Here is a tiny trained network, its code and every weight. The questions are about switching its units off for an input and a class, where a switched-off unit gives its printed mean instead of its output.

import numpy as np


def w(rows, s, z=0):
    codes = np.array(rows[::2]) - 128.0
    scale = np.full(codes.shape[1], s)
    scale[-1] = z or s
    return codes * scale


def f(y):
    return np.maximum(y, 0)


def log_softmax(a):
    a = a - a.max(-1, keepdims=True)
    return a - np.log(np.exp(a).sum(-1, keepdims=True))


def net(x, mask):
    res = np.array(x, float).reshape(1, 2) / 4 @ E
    y = f(res @ A[0][:, :-1].T + A[0][:, -1])
    res = res + np.where(mask, y, B[0][:, -1]) @ B[0][:, :-1]
    return log_softmax(res[-1] @ U[:, :-1].T + U[:, -1])


A, B = {}, {}
E = w([
[115,114,28,115,35,35],'x0',
[196,50,107,246,196,141],'x1',
],0.011)
A[0] = w([
[96,165,137,111,107,100,238],'N0',
[23,212,109,52,132,95,207],'N1',
[189,141,72,158,188,133,186],'N2',
[166,160,73,155,142,144,248],'N3',
[194,53,90,200,151,97,111],'N4',
[89,208,154,109,109,109,77],'N5',
[132,135,12,129,124,23,103],'N6',
[154,106,238,86,176,235,78],'N7',
[187,159,60,148,62,81,81],'N8',
[107,81,30,147,77,32,130],'N9',
[173,48,109,240,153,113,61],'N10',
[90,135,154,24,78,97,108],'N11',
[204,92,96,195,169,43,96],'N12',
[174,222,214,181,242,218,116],'N13',
[95,224,105,46,140,140,59],'N14',
],0.011)
B[0] = w([
[152,109,188,157,141,105,214],'N0',
[152,76,154,87,43,144,251],'N1',
[123,50,165,126,97,60,202],'N2',
[146,79,255,163,109,109,213],'N3',
[167,63,114,89,135,145,208],'N4',
[174,61,56,100,169,106,165],'N5',
[60,180,144,67,157,137,207],'N6',
[48,181,98,106,200,117,207],'N7',
[74,199,95,22,180,144,177],'N8',
[32,159,165,77,176,181,226],'N9',
[157,136,27,100,121,124,208],'N10',
[142,57,93,105,148,22,207],'N11',
[210,89,92,132,129,95,193],'N12',
[83,111,127,80,194,114,249],'N13',
[194,118,34,87,108,66,178],'N14',
],0.011,0.016)
U = w([
[74,178,113,89,151,132,150],'0',
[192,114,71,106,106,103,89],'1',
[151,115,253,148,96,126,255],'2',
[128,216,91,126,116,150,83],'3',
[133,204,120,174,93,147,86],'4',
],0.015,0.0062)

Each question gives the input, the list of numbers given to net, and the class t.
The units are the neurons (one row each of A and B). Each row of codes is followed by its name. A weight is (code - 128) times the scale printed after its matrix; where a second scale follows, it is the last column's (A, B and U).
mask holds one flag per neuron, in row order. A switched-off neuron (its flag False) gives its mean, the last column of its row in B, instead of its output. The means were averaged over made-up inputs and are rounded, as every weight is.
A unit's drop is (log p(t) with every unit on - log p(t) with that unit switched off) / (log p(t) with every unit on - log p(t) with every unit switched off).
The circuit of an input: a set's keep is (log p(t) with only the set's units on - log p(t) with every unit switched off) / (log p(t) with every unit on - log p(t) with every unit switched off). Starting from the 12 units with the biggest drops (on a tie, the unit counted first), units are removed one at a time, each time the one whose removal leaves the highest keep (on an exact tie, the one counted first), for as long as the keep stays at least 0.8.
circuit, biggest first: the units of the circuit, biggest drop first
k most important neurons: the k neurons with the biggest drops, biggest first
drop of u: that unit's drop, to one decimal
input [6,-8], class 1: 2 most important neurons -> (N11, N1)
input [-5,7], class 1: circuit, biggest first -> (N10)
input [-7,-8], class 1: 3 most important neurons -> (N14, N9, N1)
input [6,6], class 0: 3 most important neurons -> (N9, N6, N8)
input [-3,-4], class 1: 4 most important neurons -> (N9, N3, N14, N6)
input [0,3], class 2: 2 most important neurons -> (N14, N11)
input [-6,4], class 0: 2 most important neurons -> (N7, N13)
input [7,7], class 0: 2 most important neurons -> (N9, N6)
input [5,-6], class 1: 3 most important neurons -> (N1, N11, N14)
input [4,2], class 0: 4 most important neurons -> (N1, N9, N8, N6)
input [7,-8], class 1: 3 most important neurons -> (N11, N1, N14)
input [8,-1], class 0: drop of N5 -> 0.0
input [3,-5], class 1: drop of N11 -> 0.1
input [5,4], class 0: circuit, biggest first -> (N9)
input [-3,1], class 2: drop of N10 -> 0.6
